Below is a small trained network, with its code and all its weights. Each question gives an input and a class and asks what happens when units are switched off, that is, made to give their printed mean instead of their output.

import numpy as np


def w(rows, s, z=0):
    codes = np.array(rows[::2]) - 128.0
    scale = np.full(codes.shape[1], s)
    scale[-1] = z or s
    return codes * scale


def f(y):
    return y / 2 * (1 + np.tanh(0.7978845608 * (y + 0.044715 * y**3)))


def log_softmax(a):
    a = a - a.max(-1, keepdims=True)
    return a - np.log(np.exp(a).sum(-1, keepdims=True))


def net(x, mask):
    res = np.array(x, float).reshape(1, 4) / 4 @ E
    y = f(res @ A[0][:, :-1].T + A[0][:, -1])
    res = res + np.where(mask, y, B[0][:, -1]) @ B[0][:, :-1]
    return log_softmax(res[-1] @ U[:, :-1].T + U[:, -1])


A, B = {}, {}
E = w([
[133,99,121,157,141,138,136],'x0',
[54,57,10,103,102,138,95],'x1',
[65,136,96,172,132,18,191],'x2',
[245,125,72,80,62,79,79],'x3',
],0.011)
A[0] = w([
[124,67,64,112,91,150,1,98],'neuron 0',
[207,106,196,123,111,165,157,94],'neuron 1',
[139,104,54,137,119,45,157,199],'neuron 2',
[160,91,159,93,124,116,20,71],'neuron 3',
[57,141,131,88,200,229,114,121],'neuron 4',
[215,134,186,106,150,115,125,22],'neuron 5',
[220,123,177,103,148,128,139,2],'neuron 6',
[96,133,136,57,220,208,111,125],'neuron 7',
[37,72,70,83,99,148,178,30],'neuron 8',
],0.0075,0.0071)
B[0] = w([
[11,82,182,153,214,2,22,254],'neuron 0',
[204,151,85,56,101,117,129,184],'neuron 1',
[226,147,134,115,95,173,192,253],'neuron 2',
[80,84,148,150,150,77,70,175],'neuron 3',
[192,103,94,61,68,151,193,229],'neuron 4',
[116,106,43,98,134,121,165,163],'neuron 5',
[102,111,57,107,186,84,211,154],'neuron 6',
[138,107,79,107,94,151,182,202],'neuron 7',
[250,164,125,162,104,206,170,198],'neuron 8',
],0.0086,0.0067)
U = w([
[212,175,140,116,100,204,188,109],'0',
[152,36,11,28,122,123,145,47],'1',
[20,117,253,176,248,54,109,250],'2',
],0.0082,0.0024)

Each question gives the input, the list of numbers given to net, and the class t.
The units are the neurons (one row each of A and B). Each row of codes is followed by its name. A weight is (code - 128) times the scale printed after its matrix; where a second scale follows, it is the last column's (A, B and U).
mask holds one flag per neuron, in row order. A switched-off neuron (its flag False) gives its mean, the last column of its row in B, instead of its output. The means were averaged over made-up inputs and are rounded, as every weight is.
A unit's drop is (log p(t) with every unit on - log p(t) with that unit switched off) / (log p(t) with every unit on - log p(t) with every unit switched off).
The circuit of an input: a set's keep is (log p(t) with only the set's units on - log p(t) with every unit switched off) / (log p(t) with every unit on - log p(t) with every unit switched off). Starting from all 9 units, units are removed one at a time, each time the one whose removal leaves the highest keep (on an exact tie, the one counted first), for as long as the keep stays at least 0.8.
circuit, biggest first: the units of the circuit, biggest drop first
most important unit: the unit with the biggest drop
k most important neurons: the k neurons with the biggest drops, biggest first
drop when u is switched off: that unit's drop, to one decimal
input [2,7,3,-8], class 0: circuit, biggest first => (neuron 8)
input [-5,-7,-7,1], class 1: circuit, biggest first => (neuron 5; neuron 6)
input [7,-4,-2,3], class 1: circuit, biggest first => (neuron 2; neuron 5)
input [-3,1,7,-3], class 0: circuit, biggest first => (neuron 0; neuron 2)
input [-7,3,7,-7], class 0: circuit, biggest first => (neuron 8; neuron 0)
input [-3,5,6,-1], class 0: 2 most important neurons => (neuron 8; neuron 2)
input [8,-2,5,6], class 0: circuit, biggest first => (neuron 2; neuron 0)
input [3,-5,0,5], class 1: 3 most important neurons => (neuron 5; neuron 6; neuron 8)
input [-4,3,7,-6], class 0: circuit, biggest first => (neuron 8; neuron 0)
input [8,-6,-1,3], class 1: 2 most important neurons => (neuron 5; neuron 6)
input [0,0,2,5], class 0: circuit, biggest first => (neuron 2; neuron 0)
input [8,-4,-1,-5], class 0: 2 most important neurons => (neuron 0; neuron 4)
input [3,3,7,-1], class 0: 3 most important neurons => (neuron 2; neuron 0; neuron 8)
input [3,-3,8,4], class 0: circuit, biggest first => (neuron 2)
input [-1,3,0,4], class 2: 2 most important neurons => (neuron 0; neuron 4)
input [-8,-3,-5,2], class 1: drop when neuron 3 is switched off => 0.1
input [3,-8,-2,3], class 1: drop when neuron 5 is switched off => 0.4
input [-6,5,-2,5], class 2: drop when neuron 0 is switched off => 0.4
input [5,1,2,-4], class 0: drop when neuron 0 is switched off => 1.7
input [-3,5,4,-3], class 0: most important unit => neuron 8
